Below is a small trained network, with its code and all its weights. Each question gives an input and a class and asks what happens when units are switched off, that is, made to give their printed mean instead of their output.

import numpy as np


def w(rows, s, z=0):
    codes = np.array(rows[::2]) - 128.0
    scale = np.full(codes.shape[1], s)
    scale[-1] = z or s
    return codes * scale


def norm(h):
    return h / np.sqrt((h * h).mean(-1, keepdims=True) + 1e-5)


def f(y):
    return y / 2 * (1 + np.tanh(0.7978845608 * (y + 0.044715 * y**3)))


def log_softmax(a):
    a = a - a.max(-1, keepdims=True)
    return a - np.log(np.exp(a).sum(-1, keepdims=True))


def net(x, mask):
    res = np.array(x, float).reshape(1, 7) / 4 @ E
    u = 0
    for l in range(3):
        y = f(norm(res) @ A[l][:, :-1].T + A[l][:, -1])
        res = res + np.where(mask[u : u + 5], y, B[l][:, -1]) @ B[l][:, :-1]
        u += 5
    return log_softmax(norm(res)[-1] @ U[:, :-1].T + U[:, -1])


A, B = {}, {}
E = w([
[90,145,234,204,187,2],'x0',
[204,111,192,96,102,143],'x1',
[180,200,108,162,150,148],'x2',
[130,119,125,130,133,128],'x3',
[166,93,94,193,56,74],'x4',
[134,36,143,222,179,210],'x5',
[135,125,127,124,127,124],'x6',
],0.00066)
A[0] = w([
[150,52,63,164,91,74,106],'L0N1',
[65,173,178,27,254,205,254],'L0N2',
[130,136,198,178,165,35,83],'L0N3',
[180,115,32,84,91,200,153],'L0N4',
[106,70,175,210,130,208,40],'L0N5',
],0.0026,0.00065)
B[0] = w([
[154,149,155,182,91,142,144],'L0N1',
[181,95,105,233,32,68,251],'L0N2',
[42,148,176,120,173,181,165],'L0N3',
[31,166,251,160,210,112,237],'L0N4',
[177,146,59,37,201,34,136],'L0N5',
],0.0023,0.0013)
A[1] = w([
[237,112,235,58,125,141,48],'L1N1',
[130,175,133,79,66,98,13],'L1N2',
[82,148,137,182,86,98,138],'L1N3',
[134,117,72,59,93,254,163],'L1N4',
[147,158,143,133,186,95,253],'L1N5',
],0.0026,0.00058)
B[1] = w([
[39,117,26,156,114,183,213],'L1N1',
[164,124,98,145,220,101,144],'L1N2',
[182,70,112,131,92,198,255],'L1N3',
[76,123,238,210,172,6,143],'L1N4',
[87,166,105,103,92,222,211],'L1N5',
],0.0023,0.00064)
A[2] = w([
[82,166,54,173,130,158,216],'L2N1',
[100,3,150,62,103,39,2],'L2N2',
[64,118,128,82,87,208,81],'L2N3',
[123,185,133,61,60,82,118],'L2N4',
[159,50,136,151,199,178,141],'L2N5',
],0.0027,0.00074)
B[2] = w([
[133,84,107,13,74,169,254],'L2N1',
[185,232,110,117,129,226,170],'L2N2',
[76,120,52,157,102,85,180],'L2N3',
[153,52,96,155,246,74,173],'L2N4',
[137,172,102,92,151,1,178],'L2N5',
],0.0024,0.00081)
U = w([
[23,148,253,172,190,98,177],'0',
[205,121,71,82,245,21,160],'1',
[123,130,101,132,97,137,245],'2',
[203,81,141,184,56,128,77],'3',
[109,124,112,112,109,153,152],'4',
[71,89,63,92,94,147,35],'5',
[172,187,137,98,130,216,8],'6',
],0.0051,0.0016)

Each question gives the input, the list of numbers given to net, and the class t.
The units are the neurons (one row each of A and B). Each row of codes is followed by its name. A weight is (code - 128) times the scale printed after its matrix; where a second scale follows, it is the last column's (A, B and U).
mask holds one flag per neuron, layer by layer. A switched-off neuron (its flag False) gives its mean, the last column of its row in B, instead of its output. The means were averaged over made-up inputs and are rounded, as every weight is.
A unit's drop is (log p(t) with every unit on - log p(t) with that unit switched off) / (log p(t) with every unit on - log p(t) with every unit switched off).
most important unit: the unit with the biggest drop
k most important neurons: the k neurons with the biggest drops, biggest first
top k neurons in layer l: the k neurons of layer l with the biggest drops, biggest first
drop when u is switched off: that unit's drop, to one decimal
input [-6,-2,-3,-6,6,6,3], class 0: 2 most important neurons	(L0N2; L1N4)
input [2,2,-6,-6,4,-8,-3], class 1: 4 most important neurons	(L2N4; L0N2; L1N2; L0N4)
input [-5,-1,1,5,-6,-8,2], class 1: 2 most important neurons	(L2N4; L0N2)
input [0,-6,-3,2,-5,8,-5], class 1: most important unit	L0N5
input [-6,3,4,0,7,7,2], class 1: top 2 neurons in layer 2	(L2N5; L2N2)
input [3,8,6,-3,6,1,5], class 5: 2 most important neurons	(L1N1; L0N2)
input [-7,-3,5,7,-7,-1,5], class 0: 3 most important neurons	(L1N4; L0N4; L1N1)
input [4,-1,0,-3,0,-7,-6], class 1: 2 most important neurons	(L2N4; L0N4)
input [5,-2,7,-1,-2,1,-2], class 6: 2 most important neurons	(L0N4; L1N4)
input [6,7,-6,-6,-1,1,-4], class 5: 4 most important neurons	(L1N1; L0N4; L1N4; L2N3)
input [-1,-4,-5,2,-4,5,-1], class 1: 2 most important neurons	(L0N5; L2N5)
input [-3,-3,3,-3,7,7,4], class 1: top 2 neurons in layer 1	(L1N1; L1N3)
input [0,-3,7,4,3,3,-5], class 6: 4 most important neurons	(L0N2; L1N1; L2N4; L2N3)
input [-8,-8,3,6,8,5,2], class 0: 2 most important neurons	(L1N4; L0N4)
input [0,-8,-5,3,-5,8,-5], class 1: 3 most important neurons	(L0N5; L2N5; L1N1)
input [-1,-1,-2,0,-8,7,3], class 3: top neuron in layer 2	(L2N4)
input [4,8,4,-7,5,-2,0], class 5: 2 most important neurons	(L1N1; L0N2)
input [2,3,-3,-6,5,8,-6], class 1: 2 most important neurons	(L0N5; L2N5)
input [-4,-2,1,-4,1,-3,-1], class 0: top 2 neurons in layer 0	(L0N2; L0N5)
input [-3,-3,-6,-5,-1,5,-4], class 6: top 2 neurons in layer 0	(L0N5; L0N3)
input [4,8,-3,-4,1,-3,2], class 5: top 2 neurons in layer 0	(L0N4; L0N2)
input [2,1,3,-3,-3,4,-1], class 1: top neuron in layer 0	(L0N5)
input [-8,-3,2,5,2,-7,-5], class 0: top 2 neurons in layer 0	(L0N4; L0N5)
input [0,0,-3,-4,3,-7,-7], class 1: top 2 neurons in layer 0	(L0N2; L0N4)
input [-1,0,-3,3,4,7,-2], class 1: drop when L2N5 is switched off	0.6
input [-7,7,-2,-1,6,0,3], class 0: drop when L0N1 is switched off	-0.1
input [-8,6,0,-5,-2,3,4], class 0: drop when L2N1 is switched off	0.0
input [-8,4,-1,-3,2,5,0], class 0: drop when L0N4 is switched off	0.3
